Here is a tiny trained network, its code and every weight. The questions are about switching its units off for an input and a class, where a switched-off unit gives its printed mean instead of its output.

import numpy as np


def w(rows, s, z=0):
    codes = np.array(rows[::2]) - 128.0
    scale = np.full(codes.shape[1], s)
    scale[-1] = z or s
    return codes * scale


def f(y):
    return y / 2 * (1 + np.tanh(0.7978845608 * (y + 0.044715 * y**3)))


def log_softmax(a):
    a = a - a.max(-1, keepdims=True)
    return a - np.log(np.exp(a).sum(-1, keepdims=True))


def net(x, mask):
    res = np.array(x, float).reshape(1, 4) / 4 @ E
    y = f(res @ A[0][:, :-1].T + A[0][:, -1])
    res = res + np.where(mask, y, B[0][:, -1]) @ B[0][:, :-1]
    return log_softmax(res[-1] @ U[:, :-1].T + U[:, -1])


A, B = {}, {}
E = w([
[53,233,141,138,57,93,203],'x0',
[154,176,123,148,166,129,137],'x1',
[206,182,229,127,79,200,118],'x2',
[170,226,70,2,60,81,122],'x3',
],0.0081)
A[0] = w([
[247,84,68,2,125,124,136,91],'neuron 0',
[51,128,198,154,39,115,235,88],'neuron 1',
[89,236,153,201,151,69,184,74],'neuron 2',
[116,116,245,115,54,243,96,94],'neuron 3',
[80,56,49,139,149,48,173,71],'neuron 4',
[188,165,210,164,111,189,95,109],'neuron 5',
[68,54,230,240,226,199,115,13],'neuron 6',
[202,67,121,132,223,189,20,105],'neuron 7',
[63,94,43,149,196,90,127,121],'neuron 8',
[87,103,171,56,111,125,120,254],'neuron 9',
],0.0073,0.0062)
B[0] = w([
[101,155,91,210,118,76,78,227],'neuron 0',
[164,11,92,142,58,74,162,226],'neuron 1',
[158,25,109,157,84,97,116,208],'neuron 2',
[135,139,90,12,150,173,196,225],'neuron 3',
[151,131,86,41,124,202,128,201],'neuron 4',
[181,123,103,20,153,156,166,212],'neuron 5',
[50,242,179,159,54,146,43,245],'neuron 6',
[198,20,105,171,85,59,177,242],'neuron 7',
[168,146,79,41,180,167,155,217],'neuron 8',
[56,141,254,152,206,60,161,255],'neuron 9',
],0.0097,0.0056)
U = w([
[171,20,96,145,58,73,156,56],'0',
[142,132,77,1,172,219,157,78],'1',
[80,228,109,126,41,108,40,131],'2',
[113,107,151,129,186,112,168,255],'3',
],0.0094,0.0098)

Each question gives the input, the list of numbers given to net, and the class t.
The units are the neurons (one row each of A and B). Each row of codes is followed by its name. A weight is (code - 128) times the scale printed after its matrix; where a second scale follows, it is the last column's (A, B and U).
mask holds one flag per neuron, in row order. A switched-off neuron (its flag False) gives its mean, the last column of its row in B, instead of its output. The means were averaged over made-up inputs and are rounded, as every weight is.
A unit's drop is (log p(t) with every unit on - log p(t) with that unit switched off) / (log p(t) with every unit on - log p(t) with every unit switched off).
The circuit of an input: a set's keep is (log p(t) with only the set's units on - log p(t) with every unit switched off) / (log p(t) with every unit on - log p(t) with every unit switched off). Starting from all 10 units, units are removed one at a time, each time the one whose removal leaves the highest keep (on an exact tie, the one counted first), for as long as the keep stays at least 0.8.
units of the circuit, in order: the units of the circuit, biggest drop first
most important unit: the unit with the biggest drop
k most important neurons: the k neurons with the biggest drops, biggest first
drop when u is switched off: that unit's drop, to one decimal
input [7,5,-7,-7], class 0: most important unit	neuron 2
input [-5,-8,-5,3], class 3: units of the circuit, in order	(neuron 9; neuron 1)
input [5,-2,-1,-1], class 0: 3 most important neurons	(neuron 1; neuron 6; neuron 2)
input [2,-2,4,-5], class 2: 2 most important neurons	(neuron 6; neuron 8)
input [-6,6,6,-2], class 0: 2 most important neurons	(neuron 7; neuron 8)
input [-6,3,-7,-4], class 1: 2 most important neurons	(neuron 8; neuron 4)
input [-2,3,0,-3], class 2: units of the circuit, in order	(neuron 6; neuron 1)
input [0,4,6,-6], class 1: 3 most important neurons	(neuron 5; neuron 3; neuron 0)
input [4,1,2,0], class 0: 4 most important neurons	(neuron 6; neuron 1; neuron 2; neuron 8)
input [6,0,0,-3], class 0: 2 most important neurons	(neuron 1; neuron 2)
input [5,3,-1,3], class 0: 2 most important neurons	(neuron 6; neuron 2)
input [1,6,-6,4], class 1: units of the circuit, in order	(neuron 8; neuron 4)
input [-5,5,-2,-2], class 0: 2 most important neurons	(neuron 7; neuron 9)
input [1,-7,3,3], class 3: 3 most important neurons	(neuron 6; neuron 9; neuron 4)
input [6,3,8,8], class 1: 4 most important neurons	(neuron 5; neuron 3; neuron 6; neuron 7)
input [-6,6,-8,2], class 1: units of the circuit, in order	(neuron 8)
input [0,3,-7,6], class 1: 3 most important neurons	(neuron 8; neuron 4; neuron 6)
input [-7,-6,5,8], class 2: 4 most important neurons	(neuron 0; neuron 1; neuron 2; neuron 8)
input [8,-7,6,8], class 0: 2 most important neurons	(neuron 1; neuron 6)
input [4,-5,-8,-7], class 1: units of the circuit, in order	(neuron 4)
input [-1,0,4,-5], class 2: drop when neuron 6 is switched off	1.5
input [2,4,4,-8], class 2: drop when neuron 6 is switched off	1.3
input [7,1,1,-5], class 0: drop when neuron 2 is switched off	0.1
input [0,-3,4,-6], class 2: drop when neuron 6 is switched off	1.5
